[[ 92 167 110  52 147  63  46 169 136]
 [ 43 165  57  82  80 105  33  48 158]
 [167 164  31  77  75  97 118  86 112]
 [ 74  36  47 100 157  75  76 145  37]
 [125 100 126 101  68  53  51  49 110]
 [ 96  58 138 139 158 153  71 118 158]
 [165  51 127  60 151 152 120 110 162]
 [ 42 113 103 121 164  85 110  36 156]] >> 42

[[116 104  98  97  96  96 117  94  94 104  95  59  96  97]
 [107 100  94 107 103 100 105 102  99 101  97 102 100  99]
 [ 73 104  96  89  88 134 133 113 106 104  62 106  90 100]
 [120 105 108  96  91  92 103  97  95 102 119  62  95  97]
 [ 88 100 104  94  93 119 122 114 103 103  78 112  95 100]
 [109 103  85  98  98  98 112  95  97 102  94  74  98  98]
 [104 101  95  99 100 100 104  99  99 101  99  89  99  99]
 [122 105  88  96  90  91  99  97  95 101 126  63  95  97]
 [ 71 110 102 101  90 159 123 118 106 103  59  78  86  98]
 [ 65 108 101  88  88 144 130 108 107 103  56  91  87 100]
 [ 70 110 101  99  89 156 124 116 107 103  59  80  87  99]] >> 70

[[ 85 123  83  59 100  94  82  70 103]
 [120  69 123 156 100 108 124 142  96]
 [ 91 114  89  74  99  96  89  81 102]
 [ 83 126  80  53 101  95  79  66 104]
 [ 80 131  77  45 101  93  75  59 105]
 [122  65 126 162  99 108 128 146  95]
 [ 88 119  86  66  99  95  85  75 102]
 [ 79 133  75  41 101  92  74  56 105]] >> 79

[[ 88  76  93 125  71  56  69  89  57  62 109  70  53 106 119 102]
 [ 94  79 102 118  83  75  76  86  76  90 107  76  76  94 110  83]
 [101 101  98 109  70  61  51 108  59  78 110  50  60 114  96 117]
 [102 112  98  67  82  87  52  99  77 105  81  51  88  78  61  83]
 [105 109 102  77 121 132 121 101 133 127  87 121 135  82  81  85]] >> 105

[[118  97  99  87  95  99  93 104 121 114  96 124  69 104]
 [ 79 128  99  95 135 122 136 112 106  88 131  67 118 118]
 [120 105  99 133 110  99 111  76 106  51 108  65 137 102]
 [ 68 125  99  35 126 130 124 148 120 169 127 135  36 127]
 [ 81 120  99  81 128 122 127 114 110 114 127  99  97 118]
 [106 113  99 121 119 107 120  87 106  61 116  62 133 107]] >> 106

[[118  98 103 103 106 108 105  91 107  95 101]
 [ 75 104  96  93  85  83 105  96  84 102  91]
 [ 84 111 113 114  97  98 108 103  96 100  97]
 [ 95 103  99 112 111  92 109 105  84 102  97]
 [ 87  98  98  92 132  91 103 116  76  93  83]
 [ 86 102 106  99  93  92 108  89  89 101  92]
 [102 106  96 101 109  99 115  93  83  98  93]
 [137  96 107 115 119 122  94 100 122 103 114]
 [124  93 109 102 117 115  87 100 120 104 108]
 [ 85 105  97 110  84  91 102 112 102  96 101]
 [122  98 110 112  88 112 106  83 121  95 110]
 [161  98 104 136 148 135  91 118 125 108 127]] >> 161

[[108  94  96 104  92  98  92  96  88  89  84  99  97  97]
 [ 83  94 100  80 105  96 101  77 105 106 110  82  86  79]
 [ 89  94  98  88 102  97 100  83 100 104 102  89  89  84]
 [109  95  94 105  87  94  88 108  89  82  85 102 102 109]
 [114  95  95 111  90  99  91 103  85  86  79 105 101 105]
 [112  96  94 110  86  97  88 108  86  82  81 105 103 109]
 [ 97  98  98  97  97  97  97  98  97  97  98  97  97  98]
 [ 84  95  99  85 104  97 102  80 102 108 107  86  88  81]
 [ 81  94 100  80 106  96 102  77 105 108 111  83  86  78]
 [143  91  97 147 116 133 108  48  59 129  38 114  85  48]] >> 143
---
[[103 152 100 128 109 104 103 101 100 102]
 [101  86 101  93  99 100  98  99 101  99]
 [105 169 101 138 114 107 102 102 101 102]
 [108 157 103 134 115 110  99 100 104 100]
 [103 105 102 104 103 103  98  99 102  99]
 [100 116  99 108 102 100 102 101  99 101]
 [ 96  81  98  88  94  95 102 101  97 101]
 [100  85 101  92  98 100  98  99 101  99]
 [ 97  92  98  95  96  97 102 101  98 101]] ⇒ 152

[[ 96  55 105 154 105 118  91 109  77  56  56  92 132]
 [ 93  82 109  81 101 109 106  99 129 106  93 103  97]
 [112  52 112 161  96  99 107  99  65  52  41  79 153]
 [ 78  97  99 113 121 100  94 113  57  71  59  76 134]
 [133  83 133  99  66  67 135  75 110 115  89  89 109]
 [ 95  60 110 109 109 132  97 104 122  82  69  99 111]] ⇒ 55

[[ 92 138  89  92 112  85 128  63 129  95  93  85]
 [ 99 127  82  92 105 129 113  47 154 107 108  90]
 [ 93 129  69  73 100 103  82  68 130 108  90  58]
 [ 98 122  91  98 108 113 122  60 143 103 103  98]
 [109  69 115 119  95 137  98 112  94 106 123 139]
 [107  77  84  87  85 134  48 115  96 115 115  83]
 [ 92 139  85  90 114  92 119  57 138  97  90  80]
 [ 90 138  78  85 105  78 101  76 121  96  80  64]
 [112  69 106 111  96 152  89 103 105 113 135 128]] ⇒ 138

[[100 111 104  97 105  90 100 106 106  96 111 100 115  99 112]
 [ 97  82  92 107 107 103  94  96  96  90 100 109 101 106  97]
 [ 97 108 105  99  82 109 107 110  96 114 101 101 107  90  91]
 [107 105  95  93  91  97  84  94 102  90 104  95 111  96  89]
 [102 102 105 104  99  94  92 107  96  87  96 107 103  90 112]
 [103  99 105 113 106  86  95 102 116 104  92 104 108  94  91]
 [106 109 102 107 103  97 102  89  92 105  96  95 112 109 107]
 [102 105 105 112 101  98  97 107 101 101  90  90 110 107 100]
 [ 94  93  95 112  95 109 114 100  95  92 101  95  96 109 112]
 [ 95  92  97 110 150 103  76 103  97 118  95 110 101 106 107]
 [ 86  93  99  96  99 130  67  78 130  84  94  86 103 101 113]
 [ 97  83  92 105  91  99 104  90 105  91 100 113 108 107  99]] ⇒ 111

[[100  98  86 102  83 104  95  88  95 113]
 [116 105  54  91  56 147 100 104 108  96]
 [118  97  59  98  54 147  99  99  97  93]
 [117 106  66 103  64 156  95  89 100  99]
 [114 109  65  94  59 153 103  94 101  93]
 [122  98  64  99  47 139 104 104  93 102]
 [108  97  83 107  68 127  97  89  88 108]
 [104 110 103 101  97 104 102 100 103 114]
 [118  98  76 107  62 138  99  92  89 102]
 [111  93  58 103  57 159  93 111 105  89]
 [113 100  55  99  47 158  98 105 103  99]] ⇒ 98

[[ 70  90 115  61  88 111  83 118 112  55]
 [ 50 118  93  73 102 100  91 124  76  36]
 [ 62 130  70  94 116  83  96 101  67  77]
 [ 97  82 111 107  97 118 118 127  86  78]
 [ 65 135  82  90 108  88  92 108  74  59]
 [109 152 103 117  95  92  99 109  87  59]
 [ 72 109 112  63  88 104  77 113 112  50]
 [ 99  86 107 119 101 117 126 130  75  79]
 [ 63 117 101  68  95 100  83 116  95  45]
 [107 137  90 121 105  89 105  99  82  89]] ⇒ 90
---
(72, 93, 107, 48, 45, 87, 106) ans = 87
(83, 94, 69, 51, 149) ans = 83
(74, 62, 53, 43, 104) ans = 62
(88, 47, 133, 135, 51) ans = 88
(116, 111, 50, 105, 65, 89, 87) ans = 89
(107, 50, 90, 102, 105, 164, 108) ans = 105
---
139 51 112 133 116
47 83 111 131 102
126 56 116 112 96
value 131

82 136 94 89
94 89 168 168
96 96 162 161
value 168

71 123 78 81
127 147 90 92
123 124 35 82
value 90

143 96 89 128
38 114 118 81
103 100 127 118
value 118

63 114 88 140
139 101 161 122
115 120 73 119
value 161

98 102 103 100
79 68 116 48
77 71 115 51
value 116

119 122 42 107 145
56 129 107 115 98
129 42 101 85 81
value 115
---
[[ 86 102  99 129 120]
 [150  66 145  85 139]]
102

[[150 151 136  99]
 [158  49  40  43]
 [ 70 115  89  67]]
151

[106 113  95 164 109  63  91]
113

[[145  96 156 108 109 141]
 [ 41  99  61  67  79 103]]
96

[116  32 103  52  64  73]
32

[[ 98  52 164  61]
 [ 39  73 126 132]
 [ 78 150  85  81]]
52

[104  55 156  54 160  68  77]
55

[[102 143  53 148  96 113]
 [100 139  57 153  96 116]
 [ 49 168  73  94 142 123]]
143

[ 53 165  66 101 100 151]
165

[ 61 130  34 126  70 162]
130
---
61 35 106 112 --> 61

84 69 63 164 109
96 74 108 135 113
--> 113

137 62 131 92 51 --> 92

112 160 89 140 --> 112

103 42 107 97 111 149 75 --> 107

169 125 135 112 124 --> 125

112 163 124 52 102
137 152 96 78 88
--> 137

137 114 122 121 82 57 121
51 154 161 104 62 143 103
--> 143

42 76 165 103 61 --> 76

139 127 44 157 --> 127
---
Input:
75 101 97 103 80 88
167 132 56 72 167 73
58 82 84 162 75 142
Output: 84

Input:
134 155 64 97 79 146 76
100 129 102 97 88 119 109
129 75 94 95 117 57 89
Output: 94

Input:
96 88 148 166
108 103 101 161
101 98 101 161
Output: 101

Input:
82 63 135 79 53 73
161 95 134 159 97 144
134 109 81 132 102 130
Output: 81

Input:
79 99 131 89 38 141 90
133 65 90 113 92 147 92
99 154 83 80 115 47 95
Output: 83

Input:
81 111 159 133
97 120 77 108
92 126 101 136
Output: 101

Input:
107 57 37 65 85 97
140 119 142 83 59 46
135 95 157 120 123 74
Output: 157

Input:
140 122 168 112 93
120 76 51 43 57
121 74 43 36 51
Output: 43

Input:
117 147 95 93 96 148 107
145 138 87 86 122 145 130
156 54 104 72 151 68 125
Output: 104

Input:
101 79 157 130 62 69 153
115 74 154 135 62 69 151
115 151 75 83 97 134 84
Output: 75
---
[[ 59 109 116 101 128 116]
 [ 96  91 107  85  97 107]
 [161 122  71 106 148  71]] ==> 96

[[ 84  56  42  89 122]
 [ 84  70  65 102 125]
 [115 109 128 107  99]] ==> 84

[[ 85  92  79 137  96 134]
 [116 137  85 120  93 134]
 [113  62 128  88 113 161]] ==> 116

[[117  74 115  51 105 103]
 [ 34  77  87 151  82  60]
 [ 45 105  57 169  97  83]] ==> 34

[[142 134 100  91]
 [114 105 100  98]
 [160 149 104  86]] ==> 114

[[ 59  37  77  41 109]
 [ 80 115 111  69  55]
 [106  95 100  93  98]] ==> 80

[[ 75  87 119 103  58 147]
 [ 95  96 123 101  54 138]
 [117 107  75 112 162  84]] ==> 95
